Each row of numbers belongs to one of the elements below and depends on some of the facts about them. Some rows are named. Which element is each other row?

How the elements are related:
Z100 ρ:Z56
Z114 Ξ:Z817 Z679
Z118 Ξ:Z443 Z583
Z127 Ξ:Z489 Z836 Z824 ρ:Z886
Z147 Ξ:Z684 Z15
Z152 ρ:Z56
Z17 Ξ:Z221
Z176 Ξ:Z560 Z879
Z197 ρ:Z630
Z215 Ξ:Z419
Z221 Ξ:Z944
Z226 Ξ:Z419
Z244 ρ:Z56
Z274 Ξ:Z433 Z376 Z215
Z281 Ξ:Z801
Z293 Ξ:Z519 Z330
Z303 Ξ:Z433
Z307 ρ:Z152 Z665 Z343
Z315 Ξ:Z337 Z15
Z319 Ξ:Z17 Z868 ρ:Z488 Z98 Z244 Z938
Z330 Ξ:Z836 ρ:Z659
Z337 Ξ:Z582 ρ:Z665 Z56
Z343 Ξ:Z652
Z346 ρ:Z489 Z100
Z376 Ξ:Z315
Z387 Ξ:Z780
Z396 Ξ:Z433 Z247
Z399 Ξ:Z661 Z317 ρ:Z56
Z406 ρ:Z453 Z886
Z411 Ξ:Z836 Z167
Z419 ρ:Z56
Z43 Ξ:Z147
Z433 Ξ:Z489
Z443 Ξ:Z317 Z679
Z453 Ξ:Z387
Z459 Ξ:Z408 Z607
Z473 Ξ:Z337 Z376
Z480 Ξ:Z849 Z507
Z482 Ξ:Z114
Z487 Ξ:Z578
Z489 Ξ:Z895
Z507 Ξ:Z337 Z938
Z519 Ξ:Z661 Z481 Z895
Z521 Ξ:Z895 ρ:Z56
Z548 Ξ:Z607 Z140
Z553 Ξ:Z293 Z886 Z330 ρ:Z886
Z560 Ξ:Z684
Z573 Ξ:Z433 Z293 Z660 ρ:Z773
Z578 Ξ:Z319 Z147 Z15
Z583 Ξ:Z824
Z592 Ξ:Z293 ρ:Z56
Z596 Ξ:Z433
Z597 Ξ:Z303 Z317
Z607 ρ:Z453
Z630 ρ:Z56 Z343
Z639 ρ:Z607 Z938
Z652 Ξ:Z411
Z658 ρ:Z882
Z659 Ξ:Z17 Z215
Z660 Ξ:Z868
Z661 ρ:Z913 Z986
Z665 ρ:Z56 Z886
Z671 ρ:Z868
Z679 Ξ:Z330
Z684 Ξ:Z221 ρ:Z592
Z714 Ξ:Z127 Z433 ρ:Z773
Z773 Ξ:Z167 Z560 ρ:Z913
Z796 Ξ:Z714 Z583
Z801 Ξ:Z337 ρ:Z100
Z817 Ξ:Z868
Z823 ρ:Z665 Z399 Z886 Z450
Z824 Ξ:Z916 Z281
Z836 Ξ:Z433 Z215
Z842 Ξ:Z411
Z849 Ξ:Z315
Z868 Ξ:Z226 Z801
Z879 Ξ:Z319 Z507
Z882 ρ:Z661
Z886 ρ:Z56
Z913 ρ:Z100 Z665 Z56
Z916 Ξ:Z419
Z944 Ξ:Z836
Z949 ρ:Z307

Known rows:
Z226: [-28  30  16  13   0  24 -11  27  21 -28  -1   4 -19 -11   4 -11   5  -2
   4   5  24  -5   6  -6  -2  21   0  26 -18 -20   4 -17]
Z578: [-21  29  14  -8  -2   9 -20  23  14 -32  10   4 -25 -10  10   9  -8  11
   1  23   9 -14  14   0   3   8   5  18 -22 -13 -10   8]
Z319: [-16  39  16   5   3  13 -32  30  18  -3   2   4 -15   1   8   6 -22   4
 -10  16   5   0  24  -6  -1  23  -9  27 -24  -7  -4  19]
Z17: [-12  27  17 -10   2  12 -26  21  16 -23  12   5 -29  -6   4   9  -9   7
   0  21  11  -9  12   7   3  11   3  23 -21 -15 -11   5]
Z938: [-25  26  -1   9  -2   5 -20  29  18 -29  12  -3  -7  -2   7   2 -17   3
  10  29  20  -9   8   2   7  25   6  15 -20  -4  -5   4]
Z639: [-21  27 -10  19   1   0 -24  40  18 -20  14  -3  -4   6  -5   3 -15   7
   7  25  12   7  18  -6  -3  28   2  20 -19  -3   4  18]
Z399: [-33  31 -10   3   4   5 -26   7  -3 -25 -15   7   3  12   4  12 -16   3
 -24  18  -9   4  17 -13   2  20  13  17 -23 -33  16   7]
Z560: [-16  25  11  -9  -1   9 -22  23  14 -31  11   5 -28  -9   5  10  -7  11
   1  23   9 -11  11   4   1   5   7  19 -20 -16  -8   6]
Z773: [  4  37   8  33  59   8 -23  37   6 -29  29  16   1 -12  22   9  -3  -2
   4   2 -13  -3   0  -7  -1   9  10  34 -23 -25  -8  29]
Z913: [-35  41 -11  10  49  -8 -17  19  11 -23   0  15   6  15   3  11 -21   8
  14  -5   4   6  22  -3   9  12  15  21   0 -44  -3  15]
Z658: [-23  33  -8  11  13   4 -17  26  29 -29   5  -9  -7   6   2   9 -31   6
   3  24  23   8  16  -1  -6   8  -2  25 -29  -7  14  10]
Z882: [-25  41  -9   9  26   0 -13  23  42 -32   0 -19 -11   5   2  11 -45   4
   3  27  33  10  19   2 -17  -8  -9  34 -43  -3  36  13]
Z942: [-23  27   2   5   4   7 -20  22  20 -30   9   1  -6  -1   8   5 -16   4
  10  23  20  -8   4   7   7  20   7  16 -17  -8  -8  -2]
Z396: [-12  36  15   3  -2   2 -29  25   6 -37   2  -3 -16  -7  12  10 -12  -9
   3  17  28  -3  11  -4  10  14   9  13  -9  -8  -1   2]
Z199: [-24  27   2   5   3   7 -21  23  19 -30   8   1  -6  -2   9   5 -17   4
  10  23  20 -10   4   6   8  20   7  16 -16  -8  -6  -1]
Z343: [-15  33  -4  16 -11  19 -22  24  18 -27   2  -6 -23  -9  13   9 -17  -1
  -2  19  21  -3  16   4  10  11  12  20 -24 -19 -24   1]
Z281: [-27  38  14   7  -2  13 -22  21  17 -21   4   3 -11  -7  20   2 -11   0
   5  13  21 -12  15  -3   7  22   6  13 -29 -10  -8   2]
Z303: [ -8  38  18   0  -2  -3 -31  28   1 -42  -2  -5 -14  -9  13  13 -12 -14
   3  16  31  -2  12  -8  10  12   8  14  -2  -6   0   3]
Z127: [ -7  35  -5   7   1  13 -36   9  16 -37  19  11 -14  20  10  25   1   6
   0  -7  26  23   7 -16  -9  17   3   6 -26  -5   8  10]
Z482: [-20  31  10   4  -2  11 -27  20  17 -26   4   6 -14 -10  14   6 -10   4
   4  18  18  -9  13   2   4  13  10  15 -21 -10  -4   1]

Which element is each row?
No name comes twice in this set of rows, the named rows included.
[-34  28 -21  10   6   6 -20  13   2 -25 -12  -4   2  20  -2  11 -27   0
 -22  21  -3   9  16  -7  12  27  10  22 -17 -39   1   6] => Z152
[-21  30  -9  14   9   6 -19  29  20 -28   9  -1  -5   4   5   7 -18   6
   5  19  16   5  11  -2   2  18   3  21 -18 -10  -3  11] => Z671
[-32  30 -10   5   4   3 -27  11  -2 -26 -16   7   3   7   5  12 -14   5
 -19  19  -9   5  19 -13   2  14  15  17 -18 -32  14   7] => Z521
[-25  25   2   0   3   5 -16  23  18 -35  12  -1 -11  -1   9   5 -15   7
   9  26  17 -11   6   5   9  18   5  17 -19  -9 -10   2] => Z15
[-22  31 -13   5  10  13 -21  16  22 -36  12   7  -3  20   9  19 -14  15
   3   1  19  18   5  -9  -1  20  -3  14 -16 -10  -9   9] => Z823
[-33  28 -17  -8   5  11 -26  -6   9 -40   1  16  12  42   6  25 -11  16
 -19   0   4  23  -1 -19  -1  33  -4   8 -18 -18  13   8] => Z886
[-31  34 -22  -3  10  15 -22   0  14 -38   0  12   3  37   8  28 -16  18
  -9 -10  10  26   6 -15   4  25  -1  10 -10 -27  -9   6] => Z665
[-27  27   1   7   2   7 -18  22  19 -34  11  -1  -5   0  10   3 -17   4
  10  23  22 -10   6   4  10  21   7  15 -21  -9  -7   1] => Z582
[-21  27   2   8  -6   9 -28  22  18 -30  -4  10  -5 -17  17   8  -5  11
   6  23  12  -7  13   1  -2   4  17  11 -16  -5   0  -3] => Z519
[-29  27  13  13  -1  24 -10  28  19 -31  -1   3 -21 -13   3 -10   9  -1
   6   6  22  -5   6  -7  -4  19   2  27 -18 -22   4 -18] => Z916
[-34  37  -8  10  19  -8 -20  31  21 -17   7   7  -5   8  -5   5 -17  11
  26   9  19   5  28  -2   5  18  10  15  -3 -22  -5  13] => Z346
[-25  27 -26  23  -1  13 -19  25   6 -26 -10 -14  -4  12   1  10 -32  -2
 -27  28  -1  12  17  -5  11  23   8  29 -22 -32 -12   8] => Z630
[-15  37  15   5  -3   4 -26  25   5 -39   3  -5 -18  -8  11   8  -7  -9
   5  14  28  -5  11  -7   8  16   9  14 -14 -11  -1   0] => Z274
[ -6  28   6  10   1  10 -35  10  13 -21  21   3 -27   1   5   6  -6 -10
   8  15  28  -6   9  12   7  18  22  12 -35 -20  -2   1] => Z944

The same elements again, as new rows of numbers:
Known rows:
Z573: [  8  -8  13   3 -11   7  12  -5 -15   8   7   6   6   8  -1  -7   6  -4
   5  -2  -2   5 -17  -2   6  -1  12   1 -15  15  17  -1   9  11 -12 -13
  -5   3 -11   2   7  -2   4  19]
Z343: [  2 -17  -3  -4  -3  -4   6   1   3 -13  20  11   9   6  -2   0   4 -14
   0 -11  -7   4  -9 -17 -11  -7  67  -9  43  22  -1  21   7 -11  23  16
  -2  11   2  14 -13 -10 -33   5]
Z630: [  2 -25 -29   5 -10   6   0  -4   8  -6  17  22   9   5   0  -4  11   3
 -12 -14   3   7  -4  -9  -1  12  16 -10  15   3   6   2   7   4   4  -1
   5   8  -7   0   4  -4  -9   7]
Z824: [ 1 -3  8 -2  0 -4  7 -3 -9  3  2 -9  4  4 -8 -3 -1 -1  5 -2  3  4 -2  7
  6  0  5  2  4  5  4 -7 -1 -1  3 -6 -1  6  3  2 11  1  0  3]
Z659: [  8  -3 -29  -8  -5  -5   5  -8  -3   8   6 -24   6  10 -19  -2   2 -11
   6 -12 -10   0 -14   3  12 -13  14   5  22   6   2  -6  -7   7  11   9
   8  16  13 -12   5  -1   8   4]
Z895: [  5   6  14  -3  -1   1   6  -6  -8   5   9  -5   6   0 -12  -1   0   0
  -2   1  13   5  -3  17  -2   1 -14   0   4   6   9 -11   8  -3  11  -8
  -8  11   2  -5   5   2   8  -5]
Z519: [  5   4  18  -2  -4   0   7  -8  -9   6   8   4   7   2  -8   0  -1  -2
   0  -6   9   5  -4  19  -1  -3 -16   1   8   9  11 -10   8   0   7  -8
  -6  13   4  -7   6   2   4  -6]
Z481: [  5   6  22  -2  -2   3   6  -8  -8   7   9  -1   7  -1 -13   3  -2   0
  -4  -1  15   6  -3  22  -4  -1 -24   2   7   6  10 -11  10  -3  16 -10
  -9  14   1  -9   5   3   9  -9]
Z661: [  8 -11  30  -3 -15  16  15 -11  -7   9  11  17  10   3 -13  -1  16   5
  -6  14  11   0 -15   7  -3   3  -6   3 -21  14  22  -3  12   1  13 -20
 -10   4 -16   2  -4  -4   4  16]
Z387: [  0 -15 -11  -3  -7  -4   6 -14 -10  -7 -11  -6   0   6  -6  -1  -9   3
  -1 -10   5   6 -17   9  -6   3  27   0 -17   5   6 -15  -1   7  13  -2
   9  12  -2 -16   5   0   1 -12]
Z315: [  1  -3   6  -3  -2  -4   2   3 -10   1  -2 -14   6   3 -12  -1  -3  -2
  -1  -4  -6   1   0   7   7   2  11   2   5  -1   5  -6   0   3   0  -6
   1   7  -2  -5   8  -1   5  -2]
Z592: [  7  -8  -9   7 -15   5   4 -10  -1   1  17  16  10   6   1  -1   6  -3
   9 -15  -1  10  -2  -1   1   3  -2  -5  15  18  13   9  13   3  -3 -10
  -1  16  -4  -7   0  -2  -5  10]
Z139: [  3 -10  -5  -4   5  -5   3  -5  -7   2   3   1   5   6  -6  -1  -7   0
  -8  -9   8   2 -10   4   5   0   9   0   3   0   4 -13   4  -1   6  -5
  -1   7   1  -3   9  -1   1  -5]
Z346: [  8 -13 -19  13  11  11   2  -1 -14   8  13 -11   6   5   5  -6  -9  -3
  -3 -10   1  10 -24 -14   6   5  13  -7 -17   7   4  -5  13  15 -11 -16
  -5   5 -13  -3   9  -1  14   9]
Z100: [  9 -15 -31   3  10  10   1  -7 -10   3  18 -16  10   7   1  -6  -8  -1
   2 -13  -2   6 -13 -20  13   4  18  -5 -16  15   8   1  17   1  12 -22
  -3  15 -12  -6   1  -8  -1  15]
Z303: [  4   2   3  -3  -1  -4   8  -5  -8   4   5  -5   4   4  -8  -4   0   0
   5  -3   7   5  -3  12   3  -1  -1   2   3   8   7 -10   3   0   3  -5
  -2   8   4   1  10   2   0   2]
Z450: [  9 -12  -4  -1   0  -1  -3 -20 -10  -8   4   3   5  12  -9   5   4   2
   1  -8   3   5  -8 -18  10  16  -1  -6  12   6   2  -2  15  -9   8 -13
   0  18  -3  -1  -1  -8 -11  14]
Z408: [  7  -1  18  -5  28  -4  -2  14  -3  19  28  10  17   6  -9   0  -4  -6
 -28  -6  16  -4   5  -9  24  -4 -35   0  43 -12   1 -10  12 -16  -2 -17
 -21  -3   3  23  15  -3   3   8]
Z247: [  2  17 -19  -5   9  -4   5  -2  -8   0   8 -31   0   1  -8 -16   7   2
   1  18  13   1  -1   9   1   8   1  -2 -10   8  -1 -19   0   0   8  -1
  -1   6   8  10  13   0   0  10]
Z118: [  3  -5   8  -3  -6  -7  11  -6  -9   5   3   4   4   7  -3  -3  -1  -3
   8 -13   3   6  -4   9   7  -6   6   4   8  10   9  -6  -1   1  -4  -4
   2   8   5   0  11   2  -3   5]

Which element is each row?
No name comes twice in this set of rows, the named rows included.
[  3  -8  -6   8  -7   5  -2   1  -5  -1   9   2   9   2  -4  -1   4  -5
  -4  -6  -9   6  -6  -7  -2   9  17  -8  16   4   5   9   7   8  -8  -4
  -1   7 -10  -3   1  -3   6   4] => Z684
[  2 -24 -26   6  -9   4   0  -4   8  -4  16  23   8   3  -1  -3   9   2
 -13 -12   4   7  -7  -7  -2  12  12 -10  19   1   5   1   6   7   0   1
   5   5  -6   1   6  -2  -6   4] => Z197
[  0 -22  17   1  -8  -5  16  -5  -7   5  -2  11   5   9  -3   5  -7  -2
  16 -18  -2  11  -2   0  12 -10  10  10  16   6   6   0  -8  -3   1 -11
   4   5   2   0  14   3  -3   5] => Z482
[  1  -1  23  -2   7  -2   6   3 -11   0   5 -13   6   1 -12   2  -8  -7
  -7   8   2   3 -13   1  -7  -5  27  -2  16   2  -2  -2   2  -5  14   1
  -9   5   0   4   0  -1   2  -8] => Z167
[  5 -24  16  -9 -10   5  12  -8  -7   5   1  21   9  11 -10  -4  10   3
 -15   5   6  -6 -19  -4   4   1  23   4 -23   7  21  -8   4   2  11 -13
  -2  -3 -14   3  -1  -9  -5  15] => Z882
[  9   1  17   8 -10   1   0 -17 -12  -5   1   9   2   9  -8   3  14   0
  10  10   2   9  -7 -13   1  20 -16  -6  17   7   0   2  11  -2 -10 -10
  -2  11  -2   8   3  -2   2  20] => Z127
[ 11  -2  29   9 -17   0   2 -21 -12  -2   0  24   4  11  -6   8  13  -2
  12  -3   2  11  -9  -6   1  14 -21  -4  25   9   6   3  15  -1 -14 -11
  -4  14  -4   1   1  -1   0  16] => Z553
[ 10  -6  -2   6 -16   5   3 -18  -5  -2  14  18   7   9  -2   1  13  -1
  13 -12   2  11  -4  -5   4  11 -12  -6  19  17  12   7  17  -1  -4 -12
  -2  19  -3  -3   1  -3  -6  18] => Z399
[  2  -2  13  -3  -4  -7   3   3 -12   1  -3  -3   7   6  -9  -1  -6  -8
  -2 -12  -9   1  -5   9   5  -4  23   1  12   3   9  -1   2   4  -5   1
   1   8  -1  -6   4  -3   0  -6] => Z176
[ 3 -2 18 -2 -4 -2  8 -6 -9  6  5  1  7  3 -8  1 -2 -2  2 -8  8  6 -3 14
  2 -4 -5  3  9  8  9 -8  6 -2  6 -8 -4 11  2 -5  8  2  3 -4] => Z293
[ 12  14  22  -1  22 -11  -5   4  -3  19  18  31  23  15  -6   4  -1  -3
 -15  20  15  -3  10 -31  19   8 -57  -4  38 -13  -6  -2   8 -21 -10 -33
 -25   1   4  13   4  -9  13   9] => Z607
[  4 -10 -36   5  -4  -1   1  -4   5   1  13  25  16   9   5  -6  -2   3
   0   4   2   6  -1 -20  -2   8   5  -9  -4   6   1   4   2   1   4 -16
   0  10  -5 -14  -3  -8   5   0] => Z244
[ 3  0  3 -3 -5 -7  9 -4 -8  3  2 -3  4  7 -3 -6  1 -3  8 -8  3  4 -3 10
  7 -2 11  3  6 11  7 -8  0  1 -5 -3  2  7  6  2 12  1 -4  7] => Z796
[  1  -2  17  -3  -1  -5   2   4 -12   1  -1 -10   6   3 -11   1  -7  -7
  -6  -5  -5   1  -7   7   1  -3  22   0  13   1   5  -2   3   1   2   0
  -2   6  -2  -4   2  -2   3  -8] => Z560
[  0   4  -9  12 -15  -5   4   8   4   7   0  33  17   7   4  -5  -1  -1
   1  23  -6   6   2 -11 -12   5   2  -7  -6  -1  -2   6 -12  12 -18 -12
  -5  -2  -7 -16   0  -2  26 -11] => Z319

The same elements again, as new rows of numbers:
Some rows with their names:
Z607: [ 43 -41   9  12  48 -13 -25  47  42  24 -59  14  46  22  10   1 -23  76
 -28  48 -23  39 -21  40 -14 -10  -7   4 -32  -4]
Z882: [  0   5   6 -21  49 -39  -9  48  -2  24 -20  22   3  -7  30 -28   4  54
  14  52 -41 -18 -56  10   2  45   6 -36 -19  50]
Z868: [ 25 -20  15  -1  15  -7  -5   0  -5  -9 -10  42  -5  16  12 -44 -16  67
  43  26 -26  -7 -15  40  14 -15 -26 -19 -27  -7]
Z582: [  4 -24  47 -11  20 -37 -13  20  20  26 -51   8  16 -14 -11 -14 -35  54
   5  29 -35  -7 -45  38   6  -5 -10 -29 -37  30]
Z80: [  9 -34  44  -8  21 -33 -22  25  16  28 -55  15  18   3 -12 -29 -27  64
   8  30 -30 -20 -42  33   1  -1  -3 -31 -32  37]
Z473: [ -1 -40  42 -26  18 -20 -14   0  19   3 -33  17  11 -15  -3  -9 -19  73
   6  43 -28 -10 -35  19  11  14 -24 -36 -44  39]
Z147: [  8 -22  33 -40  16 -11  -5   6   0   2 -27  13  16  18   2 -54 -17  60
   2  30 -30 -12 -33  34   6  14   1 -19 -38  15]
Z139: [ 14 -21  39  -4  19 -32 -24  33  13  30 -53  16  16   5 -11 -26 -36  67
  18  33 -36 -16 -38  27   2   9  -6 -21 -29  26]
Z450: [ 20 -21 -11 -11  39 -39 -10  20  -5 -17 -64  12   2  38  39   8  -7  28
   4  45 -38  17 -29  18   2  26  20 -11 -24  38]
Z247: [ 13 -32  48  -1  25 -36 -28  28  18  32 -53  21  20   1 -14 -29 -31  69
  12  31 -32 -20 -39  30  -4  -1  -6 -27 -31  36]
Z289: [ 12 -21  34 -11  20 -35 -23  32  14  33 -49  15  18   3  -9 -23 -36  65
  18  31 -29 -22 -41  23   0   7  -8 -27 -31  27]
Z459: [  0 -16  48 -13  21 -23 -17  13   9  22 -46   8  29  -9  -6 -21 -25  58
  11  18 -39  -2 -44  45   4  -8  -4 -17 -26  33]
Z396: [ -9 -16  72   8   7  -4 -36  11  11  22 -37  21  31 -10  -1 -19  -8  58
  19  21 -52 -10 -49  35 -12  -2 -16  -4 -13  48]
Z197: [ 10 -21   5 -12  26 -39 -20  30  -5  -8 -53  10   6  36  33  16 -15  40
  -3  34 -62  29 -48  14   8  37  20  -3 -48  58]
Z895: [ 12 -16  43 -14  11 -32 -18  41  11  26 -53  11  19  13  -6 -35 -36  60
  13  33 -35 -23 -44  26   0   4  -4 -15 -20  25]
Z489: [  4  -6   4  -5  38 -22 -34  14  13  -4 -39  28  13  11  33 -28  21  51
  25  36 -32 -18 -40  13 -14  39  11 -20  -3  42]
Z938: [ 49 -45  -5  15  65 -12 -17  38  45  14 -59  18  39  13  19  -2 -13  68
 -24  63   6  19   1  40 -17 -15 -14  -4  -8 -18]
Z630: [ 12 -29   4   0  38 -43 -31   6  13 -19 -68  16  19  30  24  13  -6  48
  -4  21 -60  25 -52  23  -3  21  23 -14 -54  61]
Z773: [ -1  -4  -4 -27  61 -30 -24  12  10  -5 -32  25  21  -6  28 -30  25  59
  12  32 -39 -13 -60  15   1  37  25 -40 -24  49]
Z127: [  4 -32  13 -12  42  -3 -55   7  21 -12 -57  12  56  24  16  22  14  61
  -6   5 -77  47 -63   9   3  29  28  12 -39  63]

Name these rows:
No name comes twice in this set of rows, the named rows included.
[  2   5  -4 -22  54 -44  -6  42  -2  11 -26  24  -5  -7  38 -32   8  48
  20  58 -23 -32 -44   9   5  41  13 -38  -5  39] => Z986
[ 14 -20  29 -41  12 -10  -6  14 -15  13 -22  22  -3  19   8 -43 -14  47
   9  41 -27  -8 -24  35   4  26  -5 -16 -33  18] => Z578
[ 37 -44  18   6  44  -3 -19  63  29  42 -36  14  47  26   6  12 -20  75
 -45  59 -41  60 -30  32  -6   3  -3  23 -45   6] => Z639
[  7 -27 -11 -20  51 -34 -22 -13   4 -44 -72  13  16  26  33  -3  11  31
  19  24 -35   5 -32  17   1  13  27 -25 -23  42] => Z343
[-15 -22  59 -21  25  13 -66  15  17  32 -43  11  51 -12 -15  -9   6  70
  38  10 -61 -10 -63  -1   5  10   3  -8   5  57] => Z836
[-21  -2  41   7  27  -3 -56  14  22  14 -12  45  30  -9  19 -15  32  75
  13  33 -75  -1 -75   1 -16  52  -1 -10 -24  81] => Z714
[ -8 -55  36 -46  15 -23   6  -8  22  -9 -22  16   2 -21   4  -1 -20  64
  -6  60 -25  -8 -31  19  13  20 -33 -42 -55  35] => Z315
[  1 -36  28 -47  11 -19   8  15  -4   1 -18   9  -8  -6  14  -1 -27  54
   4  61 -33  -3 -27  11  18  22 -26 -28 -42  27] => Z507
[ 11 -23 -15  22  55 -45 -17  29  21  -9 -42  22  22   7  25  56 -18  64
  16  24 -75  47 -68  -8  34   6  -3 -11 -56  47] => Z419

